(in the rows, 128 means zero)
Each row is followed by its class; each block has classes of its own.
[143 151 145  69 115 158 158  79 141  95 140 143 102 144 109 152 116 147
  98 121 146 199 156 155  54 139 101 166  66 137  43 101 188]	Mebov
[167 121  98 148 133 130 117 189 129 148 134 125 117 148 145 145 140 159
 158 148 147  65 114 124 138 116 150 112 154 146 129 124 121]	mut
[145 107 142 140 140 154 132  84 135 180 133 134 121 116 128 120 140 145
 121 129 177 107 117 133 175 153 147 131 120 136 145 123 111]	Fot
[166 161 126 150 163 164  94 178 121  93 147 123 115 105  96 163 158 171
 159 160 114  84  93 132 184 108 118 120 106 145 131 108 158]	Mebov
[ 97 175 160  28 148  64 147 134 129 106 121 140  95 139 148 121 111  68
 100 100 144 166 184 121  72 111 133 189 170 157 123 131 126]	Mopa
[137 170 135  81 132 130  98  98 142 133 113 147  84 106 104 113 126 148
 125 164 121 177 141 116 113 121  70 125  60 146 100 114  75]	nul
[133 117 161 100 111 160 190  96 127 167 148 120 129 153 169 159  86 109
  59 100  97 138 164 128 146 123 144 131 113 113 124 140 220]	Mebov
[119  83 148  85 118 129 148 138 135 158 136 105  65 139 137 108  57  89
  36 112 176 148 166 155 124 157 121 169 146 193 175 109 129]	mut
[ 71 144 113 150 117 130 140 147 129 133 136 183 123 144 164 149 135  94
 126 107 112 167 126 172 141  54 134  69 142  55 113 130 138]	zugo
[176 122 151 121 153 133 141 118 114 140 145 140  57 105 175 142 109 128
 119 133 119  78 129 175 217 140 160 105  32 167 204 114 139]	rereb
[150  88 174 118 109 152 147  83 157 206 132  98 124  55  80 166 180 212
 118 149 141 150 140 113 124 200 143 207  54 180 158 129 166]	gebo
[107 145 142  78 146 101 125 141 119  86 141 126  89 101 115 177 128 101
 122 116  59 164 166 149 120 137 109 150 125 132 139 140 164]	Mebov
[104 145 135 142 158 128 141 127 121 135 137 143  71  55 107 132  84 139
 110 133 121 150 178 123 111 155 117 164  93 163 141 171 142]	zugo
[188 101 147  79 150 106 151 109 113 163 157 134  97 123 139 147 142  95
 134 111 122  97 143 142 176 111 159 124 121 131 150 111  89]	nul
[132  71 147  71  97  95 143 122 127 203  88 117 133 192 165 100 136 103
 135 118 182 127 144 105  88 178 141 158 175 131 152 101  99]	Mopa
[170 111 138 129 108 164 151 116 138 235 153 130 148 146 166 165 153 156
 116 145 108 121 114 112 129 146 105 142  88 113 120 134 164]	riro
[132 139 131  89 138  97 117 152 132 161 130 168 113 158 163 109 142  98
 108 113 161 115 130 157 136  94 124 137 196 131 136 120  98]	rereb
[ 85 122 157  62 122  60  99 130 160 158  68 177 146 168 173 144 165  89
 164 127 158 140 141 124 117 104 140 109 175  70 163  89  63]	Fot
[ 62  95 145 105 120 124 135 107 140  88 105  72 159 119  95 143 125  97
 130 101 125 171 139 125 124 146 166 149 176 119 141 109 174]	Mik
[108 129 132 149 121 133 123 112  96 132 130 100 169 139 119  64 134  97
 118 121 116 138  91 115 179 124 101 124 154 121 159 112  97]	bor
[140 155 101 131 163  81 154 161  90  76 141 110 120 124 100 109 113  82
 145  90 126 123 166 116  93  80 163 167 189 135 109 143  91]	mut
[100 154 127  94 168  91 124 151 143 100 127 154  70 132 113 141 106 139
 135 150 116 128 176 135  95 121 116 125 180 137  91 133 177]	gebo
[195 150 141 112 136 140 137  57 132 156 129 154 119 121 119 122 116 181
 120 134 174  96 136  87 148 126 165  92  54 155 129 144  92]	Mopa
[164 147  61 181 129 116 136 106 128  98 138 137 143 185 127 101 146 148
 124 110 181 114 121 120  67 112 127  89 165 147  63 134  75]	Mik
[104 123 218  87 112 124 137  94 149 151 108 123 145 110 140 127 135  96
 114 148 169 185 138 113 107 141 102 172  94 106 123  76 141]	mut
[104 135 126 158 144  92 141  81 131 118 123 145  99 155 132  98 100  98
 136 146  70 152 185 132 124  88 117  62 186  66  84 157 129]	rereb
[185 151 161 175 164 152 153 106  98  99 175 116  90 126 148 170 141  99
 131 130  87 109 112 154 144 106 128  88  66 100 113 146 132]	Fot
[127 181 218  85 154 104 112 143  81 101 111 163  69 125 140 114 118  30
 166 154 105 142  85 112 157  96 128  74  51 104 175 117 128]	riro
[ 93 116 212 111 121  72 144 100 128 170  83 109 144 107 150 118 112  57
 166 146 172 145 111  84  69 152 151 202 113 120 169 106 118]	Mavil
[137 147 177 169 144 134 147 141 101 155 124  70 131 113 175 130 148  67
 143 155  76 116 121 110 140 132  89 168 107 103 150 116 107]	Fot
[113 157 161 143 129 130 143 118 119 127 119 115 107 118 148 134 151 112
 107 126 147 173 151 117  70 167 102 153  93 150 125 139 131]	zugo
[130 130  56 162 137  77 133 146 112  45 155 177 108 121 115 105 121 147
 175 109  75 103 142 184 113  69 165  69 192 118  89 182  94]	Mavil
[129 138 124  81 128 108 132 179 114  96 156 163  77 142 172 114 136  91
 109 114 160 129 125 189 130 131 110 135 142 165 110  93 131]	mut
[125 103 113 131  93 134 157 113  91 106 155 106 111 185 135 100 120  90
 140 122 105 144  68 150 118 124 126  96 121 135 102 116 156]	zugo
[154 108 101 145  98 162 146 117 119 166 171 126 155 156 124 109 184 144
 106 127 130 107 106 130 183 150 109 112 197 136  59 105 170]	Mebov
[ 93 119 111 128 100  96 108 115  97  90 111  79 152 147  88  85  90  67
 134 129  71 182  89  96  89 135  53 155 134 119 139 109  83]	Mebov
[116 148 115 133 132 101 112  96  93  98 109 140 139 144 125  59 128  98
 175 138 118 115 114 111 152 130 123  65 163 107 115 125  73]	bor
[131 122  92 158 135 137 115 137 151 163 116 112 173 115 113 165 181 171
 163 138 136 117 151 106  92 141 121 149 189 102  79 128 112]	Mik
[130 136 134 122 122  97 132 109  83 127 144 120 102 168 146  78 120  69
 110 108 122 137  73 120 175 117 121 100  85 151 194 120  91]	Mopa
[149 129 196 139 164 139 150 107 135 161 144 117 129 124 157 171 111 136
 117 153 104 105 158 110 136 139 123 126 108 103 150 148 182]	bor
[121 156 135 149 113 145 129 163 133 120 103 146 131 151 129 125 143 139
 159 162 201 141 108  96  54 138 108 136 110 129  49  82 151]	zugo
[138  93 147 124 123  75 139 111 130 203 110 130 114 149 116 104 109 120
 123 140 155 119 124  88 136 115 160 149 125 152 199 112  90]	Mavil
[175 114  82 155 150 154 115 145 111 102 168  91  95 162  88 129 123 129
 102 109 145 123 113 157  94 148 103 130 162 174 121 144 103]	riro
[127 119 133 170 118 119 169 107 114 147 186 106 143 146 144 113  92 103
  88 124  99 131  71 125 102 114  84 159 124 136 114 149 172]	gebo
[142 100 123 105 105 147 148 112 143 178 144 118 120 118 108 117 106 160
  83 132 161 143 139 137 111 161 117 190 109 184 131 112 126]	bor
[163 123 112 171 156 135 151  48 132 132 141 113  78 141 147 113  40 157
 123 155  98 102 137 156 147  96 131  94  44 141 167 140 107]	Mavil
[139 121 122 152 123 121 130  86 114 130 140  85 107 150 150  91  94  77
  78 118  66 135 130 133 166  92 100  67 134 130 176 160  45]	nul
[ 99 133 156 168 123 157 168 143 105 118 154 135 120 109 108 162 120 120
  85  85 127 195 133 135  77 144 151 143  90 112 122 190 213]	bor
[139 104 115 130 100 134 129 113 132 144 131  70 134 162 136 140 113  84
 119 133 118 142 103 142 118  98 106 134 111 112 145  77  61]	Mopa
[147 101 110 112 129 144 158 154 120 119 163 161 118 150 131 116  89 146
  99 116  90 132 144 164 114  99  96 124 149 114  80 137 171]	Mik
[170 170 164 182 181 124 155 157 114  89 163 136  21 116 163 160 107  81
 123 163 124 117 155 163 104 128 113 111  44 156 128 127 149]	riro
[ 99 128 202 114 114  92 184 122 129 154 129 167 133 108 142 104 152 101
 119 131 113 165 179 120 135 104 162 141 148 102 125 136 167]	bor
[197 108 127  71 143 136 125 134 115 147 155 149  96 137  98 110 139 160
 128 159 122  90 152 144 176 138 102 118 142 154  98  74 107]	bor
[ 96 113 109 124 113 124 117 169 123  78 108 127 139 154 114 146 116 106
 144 105 127 142 108 132 106 115 146 108 153  98 118 116 133]	Fot
[137 161  75 174 139 147 102 144 113  86 107  72 151 136 134 114 145 128
 151 123 124 111 124 136 120 130 105 136 157 130 109 113  79]	rereb
[133  58 115 168 109 123 147 137 113 121 173  49 133 153 126 123  85  50
  80 104  89  96  87 152 152 113 131 129 210 144 168 136  91]	Fot
[168  64 130  95 118 123 136  68 146 247 137 159 104 156 145 122 100 170
 118 147 155  82 138 127 145 169 150  98 147 146 164 157 109]	bor
[184 114  81 138 157 143 115 169 124 132 132 113 169 131 156 184 139 179
 181 107 141  41 114 157 139 121 166 146 127 124 178 122  84]	bor
[133 107  99 122 105 134 153 140  94 160 152 119 157 178 169  91 133  71
 159 103 141  98  53 129 151 114 141 126 180 109  87 112 140]	nul
[ 95  96 114 164 131 115 144 109 139 134 144 132 136  97 123 140 136 143
 122 102 117 158 137 176 153 113 149 152 118 113 171 128 131]	Mavil
[157 148 201 115 150 156 137  60  96 111 121 140  93 133 136  53 117 122
 127 160 135 137 135 126 141 144  81  86  86 130 110 122 116]	zugo
[123  91 130 150 132 153 141 104 165 114 127 101 165  93  88 199 164 171
 124  93 147 190 170 147 109 128 148 165  84  89 127 102 131]	nul
[130 165 119 157 159 179 126 152 138 101 133 125  75  90  98 162 130 138
 106 131 189 128 146 171 138 111 142 128 107 146  99  88 140]	gebo
[159 112 148  97 128 107 132 159 134 208 158 149  97 107 120 149 190 149
 147 163 155 146 114 132 126 148  95 214  81 157 125  72 133]	mut
[117 175 121 113 155 124 152 134 104  42 129 141  92 142 134 131 109  75
 121  86 111 167 178 168 102  88 150  99 121 108 105 134 133]	riro
[148 133 145 100 174 136 120 122 139 127 138 151  27 102 105 187 122 156
 115 138 141 148 176 162 101 171 126 136  73 156 129 146 144]	Fot
[130 122 134 160  96 137 130 101 142 204 101  76 145 118 142 130 167 162
 142 175  65 140 152  99  99 149 100 142 137 117 123 153 104]	Mavil
[124 205 138 152 124 117 117 126 103  68 105 121 179 156 143  89 169 115
 147 129 114 132 116  62 120 102 112  72 142  99  83 138 107]	Mopa
[124 155 175 124 169 145  82 160 149 105 111 147  71 110 116 163 160 175
 134 181 134 122 162 128 145 147  99  76 125 142 138 127 154]	zugo
[133 137  93 204 119 122 147  88  98  90 173  66 126 145 118 128 124  69
  87  96  95 147  87 145 105 109 105 102 128 134 124 143  83]	gebo
[162  97 109 152 125 111 162 136 104 152 185 135  96 182 150  90 133 103
  88  94 142 108  94 161 136 128 146 120 164 182 164 168 131]	riro
[165  82  85 140 138 164 102 123 128 132 119 128 102 153 123  88  86 162
 154 155 190  91  96 143 159 172  90 104  92 149 112  58  96]	nul
[145 162  97 138 150 185 126 113 113  74 156  95  92 136 139 150 106 142
 103 115 141 116 110 177 127 153 120 113 100 167  91 124 171]	Mavil

Next block, with new classes.
[113 140 168 110 131 137 166 127  88 141 110 121 140 131 114 144 114 129
 135 106 133 157 128 125 172 134 134  83  97 121 127 132 108]	Novul
[131 125 108 169 115 117  80 156 131 110 172 122 124 141 152 176 118  83
 112 113 136 125 102 140 109 108 152 164 128 155 107 142 150]	gite
[161  97 115 154 135  92 101 146 124 124 160 105 102 134 168 144 178 124
 126 109 139 107 142 120  84 132  94 155 113 106  87 140 131]	rav
[139 110 118 158 132 100 132 163 140 123 152 104 123 173 113 176 141  82
 123 121 146 117 138 130 127 137 138 110  87 130  95 161 102]	badu
[178  74  88 131 134 137 121 111 117 139 129 114 104 106 176 101 135 167
 135 136 132 180 125  84 106 101 158 136  54 129  90 134 137]	Rorin
[153 126 138 188 135 108  66 160 109 107 168 144 138 157 148 219 127  53
  95 106 134 134  94 146 101 108 170 149  93 219 105 158 142]	nemib
[151 156 184 166 154 159  63 138  52 125 110 178 157 125 168 203 131  54
  77  59 161 163  76 141 141 113 163 109  89 204 127 145 150]	gite
[ 65 160 173 128 124  93 169 147 138 109 153  94 119 157 102 142 160 112
 149 104 158  77 159 174 170 166  70 112 189  36 143 137  91]	Rorin
[115 114 129 163 112  99 131 150 155 108 183  85  99 152 152 126 152 106
 143 117 158 104 143 143 142 126 110 176 135  60 111 150  90]	Rorin
[ 88 162 173 153 110 145 144 151 120 111 150 124 153 152 100 175  80  65
 149 112 125 138  96 162 204 109 160 127 125 149 150 153 101]	nemib
[126 105 106 134  98 136 129 149 155 129 160 102 125 132 120 127  93 125
 161 135 110 145 117 117 144  99 161 151 105 113 106 141 118]	Ded
[118 112  72 147 106 129 109 145 156 116 190  95 120 136 131 135  93 108
 147 150 123 138 112 130 142  97 152 165 150 134 121 137 144]	gite
[ 73 158 120 132 102 134 132 139 163 113 150 115 136 133 109 126  93 106
 144 136 121 112 119 157 162 127 134 145 191 102 154 127 127]	gite
[127 138 137 109 135 139 106 108 107 138  99 158 138  87 136 116 112 160
 126 121 106 138 114 117 106 123 127 117 144 134 139  99 156]	Ded
[110 125 116 126 137  98 151 140 138 127 146 106 119 153 101 138 137 117
 140 135 138 101 153 140 137 152 104  95 150 103 129 133 117]	badu
[176  76 117 152 143 100 100 155 125 146 168  94  85 147 175 121 189 131
 124  97 164 122 147 109  81 124 104 162  75  79  71 154  95]	Ded
[141 112 105 115 160  98 131 131 106 138 144 111 121 132 108 156 143 151
 122 144 120 130 140 121  91 128 112  89 115 169 117 127 154]	nemib
[ 98 145 146 126 111 138 141 128 114 118 144 126 134 119 126 133 106 109
 161 106 124 135 116 140 171 121 112 124 155 109 142 133 133]	rav
[170  97 106 124 137 123 127 126 114 149 117 134 131 111 131 140 130 154
 110 126 109 152 124 102  97 112 156 109  71 169  98 132 149]	famak
[ 98 129 120  35 154 168 227  74  87 164  73 147 153  79  82  79  83 203
 163 176  91 166 137 103 174 140 135  22 124 142 165 100 154]	rav
[ 90 175 190 150 119 137 159 116 154 136  70 170 162 130 146  64 129  99
 112  91 143 102 124 149 180 144 151 168 174  88 163 108  82]	famak
[122 125 156 110 125 122 164 132  92 140 133  92 106 137 128 113 143 140
 159 101 154 144 148 118 172 129 102 109 103  59 120 144  86]	Novul
[ 99 138 119 112 109 143 136 125 145 124 136 141 145 115 109 120  76 129
 151 147  96 139 112 134 150 113 153 128 150 137 143 123 133]	Ded
[159 140 176 161 147 110  76 133  83 124 125 167 127 120 172 162 174  98
  82  63 153 113 116 144 100 130 106 146 122 137 121 137 133]	famak
[ 98 127 134 149 122  85 158 160 214 133 156  91 106 172 148  83 175 123
 137 134 140  60 173 143 106 157  95 195 174  36 108 134  58]	Ded
[115 120 114  95 133 128 179 126 118 138 117 104 128 134  88 137 111 143
 157 137 124 144 140 113 153 133 126  64 101 108 124 133 123]	badu
[105 158 153  89 145 155 149  96  80 142  75 156 149  91 105 118  95 157
 132 120 112 164 111 121 148 120 136  62 126 164 167 109 153]	nemib
[158  79  85 170 116 104 102 156 187 125 174 100  94 145 185  99 153 127
 130 138 133 105 142 116  82 115 134 215 113  89  79 142  94]	Ded
[133  99  75  71 145 153 173 111 102 162 111 109 144 105  93 123  85 181
 142 164 104 189 121  90 141 106 172  47  71 171 115 121 165]	gite
[148 133 150 204 103 112  53 157 119  92 160 128  98 147 202 157 141  50
 134  49 175 132 100 137 131  99 112 203 110  89 108 162 107]	badu
[191  66  73 112 150 130 118 110  98 151 119 122 112  95 157 125 137 179
 129 139 112 178 126  71  77 107 135  94  48 164  82 129 167]	rav
[153  81  81 164 102  98 120 157 180 119 183  82 101 147 155 128 143 119
 151 144 120 112 142 114  99 115 131 182 108 109  78 152 117]	rav
[ 88 159 135 150  89 135 129 144 152 106 167 137 155 128  92 152  65  83
 147 132  97 123  98 163 189 105 153 162 177 141 159 137 133]	famak
[108 150 147 113 116 143 142 121  95 123 129 133 139 120 122 130  94 118
 145 120 125 161 114 132 184 118 141 114 127 128 146 131 119]	Novul
[186  97  76 161 133 101  47 132 105 117 176 141 111 118 176 160 126 119
 102 139 111 152 111 106  66  98 148 166 115 210  95 126 179]	Novul
[ 29 176 119 127  78 124 187 158 221 103 166  85 144 164  82  88  89  92
 174 156 120  78 143 183 210 145 128 174 225  46 169 131  87]	gite
[152 140 155 141 158  98  84 129  81 126 129 166 136 117 143 177 167 112
  82  86 138 112 122 142  88 134 101 113 137 166 126 129 159]	famak
[143 142 167  90 173 140 119 102  17 142  76 167 136  94 125 175 137 141
 105  82 147 163 114 117 125 138 106  23  82 152 138 122 158]	badu
[ 90 163 188 140 117 162 161 123 123 132  99 137 132 130 133  89 105 107
 151  99 149 137 115 141 197 121 143 142 128  83 160 138  77]	nemib
[157 117 119 183 121  84  67 160 134 108 182 129 117 138 155 187 151  89
 102  98 128 102 116 142  79 113 120 182 134 151  98 144 151]	famak
[159  99  90 133 171  93  98 126 143 142 121 132 108 132 167 122 191 154
  71 141 141  95 157 119  32 156 108 130 135 141  99 117 144]	gite
[203  54   9 140 132  96  51 120 119 114 197 113  82  89 184 142 128 175
 124 171  95 159 117  81  30  76 148 161  96 194  76 120 211]	Rorin
[104 160 179  85 155 144 168 102  59 145  69 148 139 108 108 123 129 143
 136  93 152 146 133 128 171 150  99  42 114  92 157 122 114]	badu
[200  83  80 119 128 134  87 109  69 152 141 130 102  75 165 119 119 179
 141 112 114 195 104  77  91  71 145 131  65 166  95 129 182]	famak
[160 104 101 156 137 123  89 115 135 133 139 133  96 114 182  82 138 146
 128 130 130 132 126 104  86 102 129 180 134 142 122 119 143]	nemib
[121 155 174 129 132 124 109 128  65 126 123 144 128 121 137 155 134 108
 125  85 146 138 120 140 149 134 112 110 132 118 133 134 123]	Novul
[ 58 156 117  83  99 152 208 133 152 136 122  92 163 134  43 113  47 129
 184 163  94 149 119 147 230 125 161  78 139  97 164 129 110]	gite
[110 136 130 110 120 139 147 134  94 123 153 126 151 131  94 178  75 110
 137 138 103 166 109 134 174 115 159  86 107 176 130 140 137]	Novul
[135 127 110 173  96 142  86 144 139 100 158 144 137 137 140 176  69  65
 133 126 108 152  84 131 146  94 186 157 107 180 122 145 142]	badu
[ 77 181 205 126 115 157 158 119 106 122  85 163 163 120 114 130 104  92
 140  87 137 132 110 153 199 142 128  98 152 113 165 129 115]	rav
[112 122  93 149 107 101  98 139 202 114 164 129 113 128 150  92 126 134
 130 161 100  76 140 142  79 132 123 210 199 100 127 113 125]	Ded
[139 123  98  96 134 135 132  94 115 143 100 147 127  76 129  85 110 189
 135 137  96 150 125 102 112 110 117 116 149 135 145  98 172]	famak
[113 141 157 115 146 120 125 129 111 135 114 146 142 127 112 134 140 123
 115 111 138 116 134 141 129 146 113  97 141 121 138 126 120]	Ded
[ 99 160 136  63 162 104 141  95  59 133 114 148 127  88 105 132 138 181
 121 130 117 121 149 137 107 156  59  53 187 128 160  95 169]	Novul
[148  97  74 150  98 171 108 137 131 128 173 102 121 122 146 123  67 110
 159 136 126 196  85  98 171  63 193 161  80 151 109 148 143]	gite
[ 77 147 143 141 107 116 141 150 174 113 160 120 132 144 115 121 113  99
 147 132 123  84 132 165 152 142 118 164 184  76 144 131  93]	Ded
[132 140 192 150 145 143 122 140 100 140  93 170 152 140 152 148 143  90
  88  81 156 134 112 141 138 143 155 124  78 132 113 145  88]	Ded
[150 118 141 118 160 135 151 122 104 151  75 145 143 138 119 145 135 127
 105 117 134 151 132 106 125 145 152  56  58 156 110 133 118]	badu
[194  80  79 208  96  98  51 174 149 106 199 108 116 156 165 193 129  58
 112 130 120 153  99 112  78  82 177 224  62 197  61 171 138]	rav
[180 122 122  87 169 103  72  97  10 145 122 155 113  54 148 160 169 192
 111  82 127 149 122 105  56 110  68  66 118 162 117 108 214]	famak
[ 77 171 135 171  61 144 120 129 196  85 151 147 134 140 162  82  68  84
 153 142 108 111 111 153 185 103 162 232 222 118 155 119 104]	Novul
[127 130 130  99 183  91 133 102 116 134  80 162 138 111 123 136 175 173
  71 148 121  96 160 130  57 177 100  64 145 154 132  98 161]	Rorin
[152  87  50 129  94 119 140 122 189 138 152  97 101 106 145  57 106 180
 163 167  89 138 137  92 104  91 150 189 130 108 108 118 138]	famak
[ 93 153 139  88 140 127 153  89 105 135  92 132 106  93 134  56 135 175
 162 119 145 115 153 125 147 147  61 107 196  39 175  98 124]	badu
